Here is a tiny trained network, its code and every weight. The questions are about switching its units off for an input and a class, where a switched-off unit gives its printed mean instead of its output.

import numpy as np


def w(rows, s, z=0):
    codes = np.array(rows[::2]) - 128.0
    scale = np.full(codes.shape[1], s)
    scale[-1] = z or s
    return codes * scale


def f(y):
    return np.maximum(y, 0)


def log_softmax(a):
    a = a - a.max(-1, keepdims=True)
    return a - np.log(np.exp(a).sum(-1, keepdims=True))


def net(x, mask):
    res = np.array(x, float).reshape(1, 5) / 4 @ E
    y = f(res @ A[0][:, :-1].T + A[0][:, -1])
    res = res + np.where(mask, y, B[0][:, -1]) @ B[0][:, :-1]
    return log_softmax(res[-1] @ U[:, :-1].T + U[:, -1])


A, B = {}, {}
E = w([
[216,111,176],'x0',
[90,1,66],'x1',
[120,110,62],'x2',
[204,127,135],'x3',
[126,143,34],'x4',
],0.0055)
A[0] = w([
[26,204,64,120],'n1',
[68,133,89,157],'n2',
[203,55,164,93],'n3',
[100,137,159,198],'n4',
[83,116,98,183],'n5',
[207,125,48,102],'n6',
[94,4,195,170],'n7',
[121,127,121,95],'n8',
[164,93,70,255],'n9',
[199,194,253,86],'n10',
[89,170,114,186],'n11',
[150,99,74,254],'n12',
],0.014,0.0034)
B[0] = w([
[4,95,63,227],'n1',
[95,125,84,196],'n2',
[31,157,71,189],'n3',
[164,103,165,172],'n4',
[130,121,86,193],'n5',
[116,89,225,177],'n6',
[147,131,3,229],'n7',
[133,126,126,131],'n8',
[84,36,180,212],'n9',
[44,245,217,254],'n10',
[65,86,121,179],'n11',
[93,50,150,209],'n12',
],0.029,0.0073)
U = w([
[114,79,193,202],'0',
[170,132,72,145],'1',
[79,50,21,157],'2',
[107,207,156,93],'3',
[255,119,138,3],'4',
],0.0065,0.0028)

Each question gives the input, the list of numbers given to net, and the class t.
The units are the neurons (one row each of A and B). Each row of codes is followed by its name. A weight is (code - 128) times the scale printed after its matrix; where a second scale follows, it is the last column's (A, B and U).
mask holds one flag per neuron, in row order. A switched-off neuron (its flag False) gives its mean, the last column of its row in B, instead of its output. The means were averaged over made-up inputs and are rounded, as every weight is.
A unit's drop is (log p(t) with every unit on - log p(t) with that unit switched off) / (log p(t) with every unit on - log p(t) with every unit switched off).
The circuit of an input: a set's keep is (log p(t) with only the set's units on - log p(t) with every unit switched off) / (log p(t) with every unit on - log p(t) with every unit switched off). Starting from all 12 units, units are removed one at a time, each time the one whose removal leaves the highest keep (on an exact tie, the one counted first), for as long as the keep stays at least 0.8.
circuit, biggest first: the units of the circuit, biggest drop first
unit that matters most: the unit with the biggest drop
top k neurons: the k neurons with the biggest drops, biggest first
drop when u is switched off: that unit's drop, to one decimal
input [2,-8,-6,-4,-8], class 3: circuit, biggest first -> n10
input [3,-5,6,-1,7], class 0: top 2 neurons -> n7; n6
input [8,0,3,-3,4], class 0: circuit, biggest first -> n7; n6
input [-3,2,-4,7,2], class 0: circuit, biggest first -> n7; n1
input [0,5,0,7,5], class 0: top 2 neurons -> n6; n1
input [0,-1,5,5,-1], class 0: circuit, biggest first -> n7; n1
input [-3,-3,-4,-5,-3], class 3: top 4 neurons -> n9; n12; n7; n10
input [2,-1,7,1,-4], class 0: top 2 neurons -> n1; n7
input [-1,-8,6,4,5], class 0: top 2 neurons -> n7; n6
input [4,-1,1,5,1], class 3: top 2 neurons -> n10; n3
input [1,3,-5,-1,6], class 0: top 4 neurons -> n7; n1; n3; n9
input [1,-5,-6,7,7], class 3: drop when n10 is switched off -> 0.3
input [5,1,-4,3,-7], class 3: drop when n10 is switched off -> 0.5
input [2,1,-4,7,2], class 3: unit that matters most -> n3
input [5,0,-2,0,3], class 3: drop when n10 is switched off -> -0.2
